[[149 133 135 102 122 127 149]
 [148 134 129 108 115 137 144]] value 149, 144

[[117 147 146 110 122 122]
 [148 129 135 123 110 150]] value 117, 150

[[112 128 108 125 129 132]
 [130 132 121 127 121 136]
 [145 115 106 135 137 145]] value 112, 145

[155 147 146 106 138 128 118] value 155, 118

[128 138 155 137 129 145] value 128, 145

[122 120 108 151 143 141 123] value 122, 123

[125 150 125 154 130 123 128] value 125, 128

[[126 124 126 124 128 128]
 [112 125 127 125 115 106]
 [120 123 128 122 123 117]] value 126, 117

[111 151 115 127 130 141 103] value 111, 103
---
[[128 115 131 111 144 151]
 [131 151 135 136 131 145]
 [129 120 135 128 126 108]
 [137 131 131 114 153 130]
 [133 111 121 123 138 123]
 [127 124 127 134 120 121]
 [131 136 126 130 128 116]
 [141 119 130 140 140 123]
 [129 125 117 128 125 123]
 [126 127 127 138 121 142]
 [123 137 146 116 131 130]
 [129 153 128 127 128 133]] -> 153

[[129 128 129 131 151 131 115 129 127]
 [133 139 126 125 136 129 124 132 124]
 [125 134 132 121 125 129 130 127 126]
 [124 137 132 127 120 127 133 127 128]
 [130 136 131 138 120 131 127 132 128]
 [133 135 126 131 132 132 127 123 133]
 [130 124 130 126 145 137 133 125 127]
 [124 142 123 127 132 129 131 131 130]
 [129 127 127 124 126 122 122 132 129]] -> 127

[[131 128 134 138 133 107 128 138]
 [125 124 129 127 124 130 127 127]
 [123 131 129 129 123 130 129 114]
 [129 130 126 127 130 130 127 132]
 [131 129 127 124 134 132 128 137]
 [125 116 129 126 125 128 124 143]
 [132 129 127 124 137 129 129 140]
 [131 130 125 124 134 134 127 136]] -> 130

[[134 115 136 127 137 124 141 139 147]
 [138 121 113 144 137 141 128 144 129]
 [126 135 123 129 138 107 110 122 135]
 [138 125 115 120 126 115 116 138 125]
 [151 146 152 144 122 125 132 126 151]
 [106 112 137 146 114 151 140 146 106]] -> 112

[[120 121 152 136 126 134]
 [121 114 128 126 129 127]
 [128 115 128 129 127 129]
 [139 125 134 115 137 125]
 [125 134 101 125 118 134]
 [134 139 142 142 131 139]
 [120 131  99 125 116 130]
 [128 132 128 140 129 138]
 [136 128 135 145 128 140]
 [138 134 117 119 130 132]
 [131 128 107 123 122 135]] -> 128

[[154 138 131 126 127 130 114 117 133 133 133 131 134 137 120]
 [118 122 137 139 131 129 124 131 127 138 134 132 121 125 132]
 [116 133 129 127 123 129 114 129 126 113 123 123 140 119 110]
 [118 127 127 144 127 130 135 127 129 132 140 125 132 128 117]
 [128 122 125 119 134 127 142 130 133 124 133 133 129 137 118]
 [157 119 145 133 128 128 142 130 124 137 116 129 148 127 119]
 [140 136 139 136 123 129 128 141 126 144 125 133 132 124 115]
 [123 122 119 136 130 126 114 142 125 144 129 125 109 122 115]] -> 122

[[122 133 129 126 133 122 133 118 115 138 120 126 139]
 [125 129 130 128 125 129 129 125 122 134 129 126 131]
 [126 131 135 129 131 133 125 126 128 131 126 128 137]
 [123 126 128 131 124 126 129 130 133 123 124 122 129]
 [131 126 127 130 126 134 125 128 131 127 130 130 126]
 [105 133 130 127 126 105 140 126 125 127 107 109 145]
 [126 129 124 127 135 122 134 122 121 129 122 127 131]
 [126 126 124 128 125 124 131 129 127 127 130 125 125]
 [123 132 127 125 134 117 134 125 123 129 119 127 133]
 [120 131 127 126 130 116 134 126 124 129 119 123 134]
 [135 127 128 129 130 137 122 126 129 131 132 135 128]] -> 127

[[143 135 133 143 119 128 129 116 120 121 129 141 116 130 140 140]
 [143 132 129 144 126 128 122 128 132 133 121 136 123 123 130 140]
 [123 136 135 122 129 136 140 123 121 119 141 131 130 140 133 126]
 [120 139 137 119 125 137 147 115 112 110 149 133 127 147 139 124]
 [139 132 132 140 128 130 127 128 130 131 125 135 125 127 131 137]
 [131 135 131 131 128 133 132 125 126 125 133 132 127 133 131 132]
 [129 134 136 128 128 134 136 124 123 123 136 133 128 136 133 129]
 [141 129 127 142 133 130 118 136 140 140 116 132 129 119 123 138]
 [134 132 127 135 133 132 123 134 136 136 123 129 131 125 124 134]] -> 132

[[137 143 133 136 111 136 110 143 114 136 111 125 138]
 [115 135 119 116 143 143 143 142 141 117 142 124 114]
 [134 106 130 132 124 102 121 101 129 133 121 140 132]
 [140 147 140 140 117 143 117 140 113 140 117 107 143]
 [117 111 114 118 134 116 133 117 133 119 135 154 121]
 [138 113 132 133 118 112 118 114 118 137 118 134 141]
 [130 146 133 128 129 149 131 144 128 130 132 112 127]
 [116 109 115 120 137 124 140 120 139 116 139 144 117]] -> 109
---
[[130 126 127 128 142 145 112]
 [130 126 129 128 128 106 145]] ==> 130, 145

[[138 125 106 124]
 [126 137 122 136]
 [131 132 131 131]] ==> 138, 131

[114 128 137 122 132 150] ==> 114, 150

[[129 143 147 102 139]
 [121 143 135 110 129]] ==> 129, 129

[[125 130 115 136 120]
 [128 129 149 128 130]
 [128 127 132 136 107]] ==> 125, 107

[149 142 101  99 106 139 143] ==> 149, 143
---
[[121 133 132 122 143 121 148 143 125 129 144 144 141 143 140 132]
 [117 128 132 107 143 118 124 129 128 131 134 136 119 136 142 146]
 [126 130 140 118 129 151 133 113 125 141 146 117 129 119 105 130]
 [119 135 141 114 127 146 137 115 124 147 146 118 125 114 110 132]
 [136 138 124 137 105 125 115 132 126 139 131 150 120 121 112 136]
 [125 130 111 149 130 122 134 128 142 129 118 138 134 130 125 140]
 [120 130 137 114 129 143 133 114 126 144 147 116 135 121 104 133]
 [105 131 105 109 121 105 141 144 129 134 128 148 137 112 113 134]
 [145 114 131 145 136 127 136 139 139 137 131 132 111 142 127 139]
 [130 111 130 132 124 121 131 112 127 120 139 105 121  99 132 119]] ⇒ 111

[[126 119 133 121 134 117 104 121 129]
 [130 118 138 118 135 115 108 125 131]
 [123 146 130 126 115 131 131 146 133]
 [123 139 126 116 116 130 132 150 128]
 [128 142 128 140 106 131 127 133 136]
 [128 132 128 143 103 129 127 128 135]
 [120 129 126 133 139 130 103 118 126]
 [125 132 122 111 117 130 131 148 124]
 [148 128 118 116 122 135 123 135 116]
 [150 129 142 120 138 126 121 134 125]] ⇒ 129

[[114 126 134 127 138 139 128 127 124 113 141 130 132 145 131 139]
 [135 135 118 129 118 129 133 128 137 124 130 138 144 112 121 111]
 [144 139 133 128 130 122 123 126 127 137 119 127 126 119 131 131]
 [123 135 132 131 142 128 132 135 113 130 143 127 142 136 115 128]
 [124 130 138 125 125 126 130 125 134 123 129 129 126 129 130 130]
 [136 122 124 138 135 126 130 127 118 133 139 137 123 130 125 135]
 [132 130 122 126 128 131 137 126 127 123 128 128 130 126 126 132]
 [134 127 113 127 123 126 132 126 121 122 125 104 132 126 115 140]] ⇒ 127

[[128 128 129 129 128 128 129 135 129 129 128]
 [128 128 128 128 128 128 137 138 128 132 129]
 [128 129 129 128 130 128 135 129 128 129 129]
 [131 130 134 151 129 156 128 129 129 128 129]
 [128 129 128 129 128 135 129 140 129 131 129]
 [129 131 130 131 129 143 129 129 129 129 129]
 [129 129 128 128 129 128 130 129 129 130 129]
 [128 129 130 130 128 131 128 134 129 129 129]
 [128 129 132 129 131 129 133 129 128 128 129]
 [132 129 131 129 133 128 130 128 129 128 129]
 [128 131 129 129 130 131 130 129 128 129 133]
 [130 130 138 138 131 135 129 128 129 128 129]] ⇒ 130

[[127 117 129 130 131 139 120 123 134]
 [130 127 128 127 128 130 125 129 128]
 [123 113 126 137 144 156 134 123 138]
 [111 134 132 139 122 103 152 127 125]
 [128 129 127 128 129 127 126 125 132]
 [123 121 118 125 125 119 130 132 122]
 [126 126 133 128 125 131 130 139 111]
 [129 118 122 145 121 106 121 132 111]
 [128 128 128 129 128 129 128 129 125]] ⇒ 128
